Below are the code and all the weights of a small trained network. Each question names an input and a class and asks about switching units off, where a switched-off unit gives its printed mean instead of its output.

import numpy as np


def w(rows, s, z=0):
    codes = np.array(rows[::2]) - 128.0
    scale = np.full(codes.shape[1], s)
    scale[-1] = z or s
    return codes * scale


def norm(h):
    return h / np.sqrt((h * h).mean(-1, keepdims=True) + 1e-5)


def f(y):
    return np.maximum(y, 0)


def log_softmax(a):
    a = a - a.max(-1, keepdims=True)
    return a - np.log(np.exp(a).sum(-1, keepdims=True))


def net(x, mask):
    res = np.array(x, float).reshape(1, 5) / 4 @ E
    u = 0
    for l in range(2):
        y = f(norm(res) @ A[l][:, :-1].T + A[l][:, -1])
        res = res + np.where(mask[u : u + 11], y, B[l][:, -1]) @ B[l][:, :-1]
        u += 11
    return log_softmax(norm(res)[-1] @ U[:, :-1].T + U[:, -1])


A, B = {}, {}
E = w([
[150,219,164,169,141,59],'x0',
[235,143,94,168,180,237],'x1',
[82,220,159,24,181,172],'x2',
[253,135,155,54,22,110],'x3',
[99,180,61,128,53,157],'x4',
],0.0034)
A[0] = w([
[170,54,156,216,66,83,123],'0.n0',
[190,110,180,83,122,97,43],'0.n1',
[60,102,170,22,126,57,184],'0.n2',
[112,120,84,192,126,117,135],'0.n3',
[196,158,120,83,195,179,50],'0.n4',
[170,165,235,179,177,71,87],'0.n5',
[137,2,164,63,174,152,106],'0.n6',
[152,63,185,114,230,86,80],'0.n7',
[84,56,113,83,93,140,104],'0.n8',
[139,195,125,177,123,68,1],'0.n9',
[89,169,44,134,62,153,27],'0.n10',
],0.0087,0.0033)
B[0] = w([
[168,166,147,101,173,143,238],'0.n0',
[104,114,72,67,97,126,178],'0.n1',
[184,125,153,158,143,92,253],'0.n2',
[114,123,139,97,164,104,189],'0.n3',
[179,106,144,174,148,104,196],'0.n4',
[95,175,137,157,80,165,208],'0.n5',
[111,205,116,160,87,153,222],'0.n6',
[132,198,42,106,141,100,207],'0.n7',
[141,169,181,171,116,166,190],'0.n8',
[95,153,174,147,92,178,159],'0.n9',
[190,255,61,127,138,101,172],'0.n10',
],0.0098,0.0055)
A[1] = w([
[115,177,39,149,26,144,82],'1.n0',
[15,109,78,122,254,115,143],'1.n1',
[147,78,115,28,94,112,106],'1.n2',
[102,181,100,132,35,177,143],'1.n3',
[138,194,215,119,111,186,124],'1.n4',
[183,118,86,114,80,136,154],'1.n5',
[157,110,69,165,133,226,160],'1.n6',
[166,192,111,111,170,103,244],'1.n7',
[138,170,125,61,147,117,5],'1.n8',
[171,148,163,26,119,94,116],'1.n9',
[156,105,160,57,128,146,81],'1.n10',
],0.0089,0.0026)
B[1] = w([
[119,179,132,103,174,149,181],'1.n0',
[126,86,84,90,2,183,156],'1.n1',
[47,94,77,128,68,191,133],'1.n2',
[113,176,123,173,118,144,182],'1.n3',
[93,52,139,129,138,178,202],'1.n4',
[19,113,83,112,87,107,162],'1.n5',
[105,144,232,159,113,34,172],'1.n6',
[140,40,120,81,153,108,245],'1.n7',
[132,103,96,150,188,81,146],'1.n8',
[108,119,115,176,151,161,165],'1.n9',
[93,93,121,117,84,152,133],'1.n10',
],0.0081,0.012)
U = w([
[150,206,50,101,210,106,190],'0',
[81,207,255,238,114,213,134],'1',
[57,54,55,82,70,179,142],'2',
[216,75,218,186,139,58,208],'3',
[153,12,134,75,226,132,125],'4',
[167,113,167,114,118,154,2],'5',
],0.0091,0.0056)

Each question gives the input, the list of numbers given to net, and the class t.
The units are the neurons (one row each of A and B). Each row of codes is followed by its name. A weight is (code - 128) times the scale printed after its matrix; where a second scale follows, it is the last column's (A, B and U).
mask holds one flag per neuron, layer by layer. A switched-off neuron (its flag False) gives its mean, the last column of its row in B, instead of its output. The means were averaged over made-up inputs and are rounded, as every weight is.
A unit's drop is (log p(t) with every unit on - log p(t) with that unit switched off) / (log p(t) with every unit on - log p(t) with every unit switched off).
The circuit of an input: a set's keep is (log p(t) with only the set's units on - log p(t) with every unit switched off) / (log p(t) with every unit on - log p(t) with every unit switched off). Starting from the 12 units with the biggest drops (on a tie, the unit counted first), units are removed one at a time, each time the one whose removal leaves the highest keep (on an exact tie, the one counted first), for as long as the keep stays at least 0.8.
circuit, biggest first: the units of the circuit, biggest drop first
unit that matters most: the unit with the biggest drop
top k neurons: the k neurons with the biggest drops, biggest first
k most important neurons of layer l: the k neurons of layer l with the biggest drops, biggest first
input [3,0,6,-8,1], class 2: unit that matters most -> 1.n1
input [-5,-3,-4,-8,8], class 0: top 3 neurons -> 0.n10, 1.n4, 0.n8
input [6,4,7,-5,1], class 4: top 3 neurons -> 0.n6, 0.n4, 0.n8
input [-4,2,7,1,6], class 4: top 3 neurons -> 0.n6, 0.n5, 1.n7
input [-5,5,8,-5,6], class 4: 2 most important neurons of layer 1 -> 1.n5, 1.n6
input [-4,-4,-6,-5,0], class 4: 4 most important neurons of layer 0 -> 0.n0, 0.n8, 0.n3, 0.n1
input [3,6,-5,3,-7], class 0: 2 most important neurons of layer 0 -> 0.n7, 0.n5
input [2,-4,2,-3,-5], class 0: top 2 neurons -> 0.n7, 0.n5
input [-6,3,-7,2,7], class 0: top 2 neurons -> 0.n10, 0.n2
input [-8,4,-5,-6,-5], class 1: top 3 neurons -> 0.n6, 1.n6, 0.n10
input [2,3,-4,-6,4], class 2: circuit, biggest first -> 1.n1, 0.n3, 0.n2
input [2,8,7,6,-4], class 3: top 2 neurons -> 0.n4, 1.n6
input [6,-1,-7,4,2], class 4: 2 most important neurons of layer 0 -> 0.n0, 0.n6
input [-1,0,-7,4,-4], class 4: unit that matters most -> 0.n0
input [2,-4,0,-6,-5], class 2: top 4 neurons -> 1.n1, 0.n10, 0.n0, 0.n8
input [8,2,-3,6,0], class 1: top 2 neurons -> 0.n5, 0.n9
input [2,-6,-1,-7,1], class 2: 2 most important neurons of layer 0 -> 0.n4, 0.n0
input [2,-2,-4,-4,2], class 2: circuit, biggest first -> 1.n1, 0.n2, 0.n3
input [-6,-4,5,-3,-2], class 1: top 2 neurons -> 0.n8, 0.n6
input [5,-5,-7,3,4], class 4: top 2 neurons -> 0.n0, 0.n6
input [-4,0,5,-8,-6], class 2: circuit, biggest first -> 1.n1
input [4,-8,7,-5,5], class 3: 2 most important neurons of layer 0 -> 0.n2, 0.n7
